data =
array([[145, 116, 144, 114, 122, 142, 115, 118, 114, 139, 117, 126],
       [128, 111, 155, 125, 123, 132, 156, 128, 125, 149, 123, 130],
       [125, 117, 128, 138, 123, 146, 107, 135, 131, 141, 134, 107],
       [111, 135, 131, 136, 127, 114, 150, 114, 144, 137, 138, 127],
       [124, 145, 146, 131, 132, 126, 129, 109, 142, 115, 128, 153],
       [125, 124, 139, 143, 124, 147, 104, 143, 134, 106, 132, 124],
       [122, 109, 152, 111, 126, 132, 119, 107, 120, 140, 121, 111],
       [117, 142, 145, 122, 135, 145, 144, 112, 121, 151, 120, 130],
       [110, 151, 141, 140, 137, 138, 133, 109, 137, 117, 133, 128],
       [141, 130, 142, 132, 127, 148, 119, 150, 117, 107, 116, 154],
       [127, 112, 140, 126, 120, 136,  99, 115, 132, 110, 131, 112],
       [138, 111, 115, 130, 117, 113, 114, 119, 139, 107, 135, 133]])
data[0,0]	145
data[:, -11]	[116, 111, 117, 135, 145, 124, 109, 142, 151, 130, 112, 111]
data[:, -3]	[139, 149, 141, 137, 115, 106, 140, 151, 117, 107, 110, 107]
data[3]	[111, 135, 131, 136, 127, 114, 150, 114, 144, 137, 138, 127]
data[6,6]	119
data[1,3]	125
data[5,0]	125
data[-4,-5]	109
data[5]	[125, 124, 139, 143, 124, 147, 104, 143, 134, 106, 132, 124]
data[10,-9]	126
data[-8,6]	129
data[-1]	[138, 111, 115, 130, 117, 113, 114, 119, 139, 107, 135, 133]
data[-10]	[125, 117, 128, 138, 123, 146, 107, 135, 131, 141, 134, 107]
data[-10,8]	131
data[-12,-8]	122
data[5,-2]	132
data[:, -1]	[126, 130, 107, 127, 153, 124, 111, 130, 128, 154, 112, 133]
data[-11,7]	128
data[3,9]	137
data[-8,8]	142
data[2,-2]	134
data[0,-11]	116
data[0,6]	115
data[-8,-11]	145
data[-9,4]	127
data[:, -9]	[114, 125, 138, 136, 131, 143, 111, 122, 140, 132, 126, 130]
data[7,0]	117
data[-2,11]	112
data[:, 10]	[117, 123, 134, 138, 128, 132, 121, 120, 133, 116, 131, 135]
data[0,-5]	118
data[2,-10]	128
data[:, -6]	[115, 156, 107, 150, 129, 104, 119, 144, 133, 119, 99, 114]
data[9,-7]	148
data[:, 2]	[144, 155, 128, 131, 146, 139, 152, 145, 141, 142, 140, 115]
data[-8]	[124, 145, 146, 131, 132, 126, 129, 109, 142, 115, 128, 153]
data[-2,-3]	110
data[:, -5]	[118, 128, 135, 114, 109, 143, 107, 112, 109, 150, 115, 119]

X =
[[125 114 121 136 128 126 129 127 127 125 120 129]
 [123 137 123 130 138 114 113 121 144 125 100 135]
 [128 124 127 134 133 136 139 127 133 120 126 129]
 [123 130 131 124 120 136 134 125 125 130 140 116]
 [123 130 142 115 115 136 129 142 119 120 136 118]
 [117 124 119 126 133 119 111 121 133 130 110 129]
 [120 117 133 136 125 114 129 117 122 122 120 133]
 [138 153 119 117 143 129 124 127 149 132 113 137]]
Rows and columns are counted from 0.
row 0 col 0: 125
row 6 col 7: 117
row 1 col 7: 121
row 1 col 0: 123
row 2 col 6: 139
row 7 col 11: 137
row 3 col 1: 130
row 6 col 1: 117
row 4 col 7: 142
row 7 col 2: 119
row 0 col 6: 129
row 1 col 2: 123
row 2 col 9: 120
row 0 col 3: 136
row 6 col 11: 133
row 2 col 3: 134
row 5 col 1: 124
row 7 col 7: 127
row 0 col 4: 128
row 2 col 10: 126
row 2 col 2: 127
row 4 col 11: 118
row 5 col 2: 119
row 0 col 9: 125
row 4 col 9: 120
row 7 col 4: 143
row 0 col 8: 127
row 5 col 7: 121
row 3 col 5: 136
row 3 col 3: 124

arr =
[[127 127 125 128 134 130 130 127 130 125 131 133]
 [127 127 122 127  98 131 130 127 129 125 133 135]
 [125 129 128 128 156 129 127 130 130 127 128 129]
 [132 131 130 127 127 130 132 127 132 128 130 131]
 [127 128 126 129 133 126 127 129 126 127 126 129]
 [131 125 139 130 115 123 110 114 131 132 119 120]
 [118 125 124 132 138 128 122 137 131 128 127 127]
 [122 127 126 131 122 130 124 137 132 127 127 129]
 [126 126 123 126 115 131 130 126 129 124 134 135]
 [130 114 140 119 115 127 126 109 134 134 125 124]
 [126 125 127 128 113 131 129 128 133 125 128 132]]
arr[0][0]	127
arr[3]	[132, 131, 130, 127, 127, 130, 132, 127, 132, 128, 130, 131]
arr[5][11]	120
arr[1][3]	127
arr[9][10]	125
arr[1][9]	125
arr[2][0]	125
arr[2][8]	130
arr[1][10]	133
arr[3][10]	130
arr[7][5]	130
arr[8][10]	134
arr[3][5]	130
arr[3][9]	128
arr[7][0]	122
arr[6][5]	128
arr[:, 0]	[127, 127, 125, 132, 127, 131, 118, 122, 126, 130, 126]
arr[7][8]	132
arr[5]	[131, 125, 139, 130, 115, 123, 110, 114, 131, 132, 119, 120]
arr[2][7]	130
arr[10][8]	133
arr[8][4]	115
arr[6][4]	138
arr[8][5]	131
arr[:, 11]	[133, 135, 129, 131, 129, 120, 127, 129, 135, 124, 132]
arr[10][3]	128
arr[:, 2]	[125, 122, 128, 130, 126, 139, 124, 126, 123, 140, 127]
arr[3][8]	132
arr[7]	[122, 127, 126, 131, 122, 130, 124, 137, 132, 127, 127, 129]
arr[2][11]	129
arr[5][9]	132
arr[3][11]	131

m =
[[124 141 125 132 140 128 124]
 [127 124 133 131 126 132 135]
 [131 129 123 120 125 120 118]
 [128 134 131 118 127 115 126]
 [123 141 130 130 138 124 129]
 [130 133 123 118 126 117 118]
 [136 112 125 114 109 121 121]
 [133 114 137 113 109 117 134]
 [135 108 141 109 103 114 137]
 [133 122 116 125 122 131 115]
 [120 134 150 133 135 126 154]
 [133 127 109 124 126 129 106]
 [128 139 114 128 137 126 111]
 [128 139 108 134 140 134 106]
 [133 124 115 124 123 129 112]
 [126 141 108 139 144 138 109]]
m[0, -7] -> 124
m[14, -4] -> 124
m[12, -2] -> 126
m[-6, -4] -> 133
m[:, -5] -> [125, 133, 123, 131, 130, 123, 125, 137, 141, 116, 150, 109, 114, 108, 115, 108]
m[-4] -> [128, 139, 114, 128, 137, 126, 111]
m[9] -> [133, 122, 116, 125, 122, 131, 115]
m[-9, 1] -> 114
m[-12, -6] -> 141
m[-15, -3] -> 126
m[:, 5] -> [128, 132, 120, 115, 124, 117, 121, 117, 114, 131, 126, 129, 126, 134, 129, 138]
m[-1, -3] -> 144
m[-9, -1] -> 134
m[0] -> [124, 141, 125, 132, 140, 128, 124]
m[:, 6] -> [124, 135, 118, 126, 129, 118, 121, 134, 137, 115, 154, 106, 111, 106, 112, 109]
m[-2, -5] -> 115
m[-3, 4] -> 140
m[0, -1] -> 124
m[3, -4] -> 118
m[13, -2] -> 134
m[-3, -5] -> 108
m[11, -2] -> 129
m[2, 2] -> 123
m[7, 3] -> 113
m[-9] -> [133, 114, 137, 113, 109, 117, 134]
m[:, 4] -> [140, 126, 125, 127, 138, 126, 109, 109, 103, 122, 135, 126, 137, 140, 123, 144]
m[13] -> [128, 139, 108, 134, 140, 134, 106]
m[1, -1] -> 135
m[-2, 5] -> 129
m[-11, 1] -> 133
m[11, 0] -> 133
m[3, 5] -> 115
m[-11, 0] -> 130
m[-7, 3] -> 125
